Here is a tiny trained network, its code and every weight. The questions are about switching its units off for an input and a target symbol, where a switched-off unit gives its printed mean instead of its output.

import numpy as np


def w(rows, s, z=0):
    codes = np.array(rows[::2]) - 128.0
    scale = np.full(codes.shape[1], s)
    scale[-1] = z or s
    return codes * scale


def f(y):
    return y / 2 * (1 + np.tanh(0.7978845608 * (y + 0.044715 * y**3)))


def softmax(a):
    e = np.exp(a - a.max(-1, keepdims=True))
    return e / e.sum(-1, keepdims=True)


def log_softmax(a):
    a = a - a.max(-1, keepdims=True)
    return a - np.log(np.exp(a).sum(-1, keepdims=True))


def net(x, mask):
    ids = ['Λδζηθφ'.index(c) for c in x.split()]
    T = len(ids)
    res = E[ids] + P[:T]
    r = res
    for j in range(2):
        rows = slice(3 * j, 3 * j + 3)
        q, k, v = (r @ M[0][rows].T for M in (Q, K, V))
        z = softmax(np.where(np.tri(T) > 0, q @ k.T / 3**0.5, -1e9)) @ v
        o = O[0][rows]
        res = res + np.where(mask[j], z, o[:, -1]) @ o[:, :-1]
    y = f(res @ A[0][:, :-1].T + A[0][:, -1])
    res = res + np.where(mask[2:14], y, B[0][:, -1]) @ B[0][:, :-1]
    return log_softmax(res[-1] @ U[:, :-1].T + U[:, -1])


Q, K, V, O, A, B = {}, {}, {}, {}, {}, {}
E = w([
[143,177,171],'Λ',
[125,180,172],'δ',
[178,211,97],'ζ',
[107,221,4],'η',
[190,210,92],'θ',
[134,75,79],'φ',
],0.019)
P = w([
[160,162,254],'0',
[149,145,228],'1',
[143,127,205],'2',
[128,114,170],'3',
[107,104,148],'4',
[93,100,124],'5',
[71,91,99],'6',
[50,85,78],'7',
[50,89,65],'8',
[40,87,52],'9',
],0.0079)
Q[0] = w([
[11,255,105],'H1',
[208,175,12],'H1',
[61,107,120],'H1',
[12,155,140],'H2',
[91,216,191],'H2',
[203,133,164],'H2',
],0.0076)
K[0] = w([
[164,201,67],'H1',
[149,137,87],'H1',
[146,45,7],'H1',
[169,120,75],'H2',
[119,31,27],'H2',
[196,60,120],'H2',
],0.012)
V[0] = w([
[168,152,119],'H1',
[247,135,79],'H1',
[103,125,167],'H1',
[75,180,137],'H2',
[232,155,180],'H2',
[74,163,162],'H2',
],0.013)
O[0] = w([
[158,42,135,163],'H1',
[207,118,110,214],'H1',
[71,46,150,91],'H1',
[77,98,2,153],'H2',
[108,186,25,254],'H2',
[42,97,119,147],'H2',
],0.0081,0.0048)
A[0] = w([
[198,100,90,133],'N1',
[178,163,157,140],'N2',
[39,151,137,253],'N3',
[169,23,134,100],'N4',
[114,222,94,172],'N5',
[199,96,190,241],'N6',
[124,110,245,46],'N7',
[161,86,163,80],'N8',
[172,120,110,97],'N9',
[130,44,131,147],'N10',
[103,128,96,115],'N11',
[134,33,102,69],'N12',
],0.013,0.0042)
B[0] = w([
[80,88,92,224],'N1',
[111,123,116,207],'N2',
[139,97,223,204],'N3',
[112,113,116,139],'N4',
[147,131,155,254],'N5',
[99,149,70,244],'N6',
[131,74,9,192],'N7',
[161,122,103,140],'N8',
[100,127,143,158],'N9',
[171,158,41,152],'N10',
[151,120,113,207],'N11',
[157,189,123,196],'N12',
],0.011,0.0071)
U = w([
[166,127,137,124],'Λ',
[33,139,131,92],'δ',
[117,144,122,1],'ζ',
[148,89,131,75],'η',
[174,250,118,104],'θ',
[83,89,79,188],'φ',
],0.017,0.0042)

Each question gives the input, a string of symbols that net reads in full, and the target symbol t.
The units are the heads (3 rows each of Q, K, V and O) and the neurons (one row each of A and B). Each row of codes is followed by its name. A weight is (code - 128) times the scale printed after its matrix; where a second scale follows, it is the last column's (O, A, B and U).
mask holds one flag per unit, heads first, then neurons. A switched-off unit (its flag False) gives its mean, the last column of its rows in O or B, instead of its output. The means were averaged over made-up inputs and are rounded, as every weight is.
A unit's drop is (log p(t) with every unit on - log p(t) with that unit switched off) / (log p(t) with every unit on - log p(t) with every unit switched off).
The circuit of an input: a set's keep is (log p(t) with only the set's units on - log p(t) with every unit switched off) / (log p(t) with every unit on - log p(t) with every unit switched off). Starting from the 12 units with the biggest drops (on a tie, the unit counted first), units are removed one at a time, each time the one whose removal leaves the highest keep (on an exact tie, the one counted first), for as long as the keep stays at least 0.8.
circuit, biggest first: the units of the circuit, biggest drop first
k most important neurons: the k neurons with the biggest drops, biggest first
which heads matter: for each layer, one digit per head in row order, 1 if its drop is at least 0.15 and else 0, layers parted by /
drop when u is switched off: that unit's drop, to one decimal
input φ φ δ, target φ: circuit, biggest first => N7, H2, H1
input δ δ δ, target δ: which heads matter => 11
input φ Λ θ φ η θ, target φ: circuit, biggest first => N1, H1
input η φ φ Λ, target φ: which heads matter => 01
input ζ φ θ ζ, target φ: which heads matter => 10
input θ φ θ, target φ: circuit, biggest first => H1, N1
input δ δ φ φ θ φ δ, target φ: which heads matter => 01
input δ δ θ δ φ φ Λ φ φ η, target θ: which heads matter => 10
input φ θ φ Λ, target φ: which heads matter => 11
input θ η ζ δ φ δ ζ, target φ: 3 most important neurons => N1, N12, N3
input φ δ θ φ φ Λ φ φ θ η, target θ: 3 most important neurons => N5, N7, N2
input Λ δ Λ, target δ: drop when N10 is switched off => 0.1
input δ δ Λ, target δ: drop when H1 is switched off => 0.8
input Λ δ Λ δ, target δ: drop when H1 is switched off => 0.7
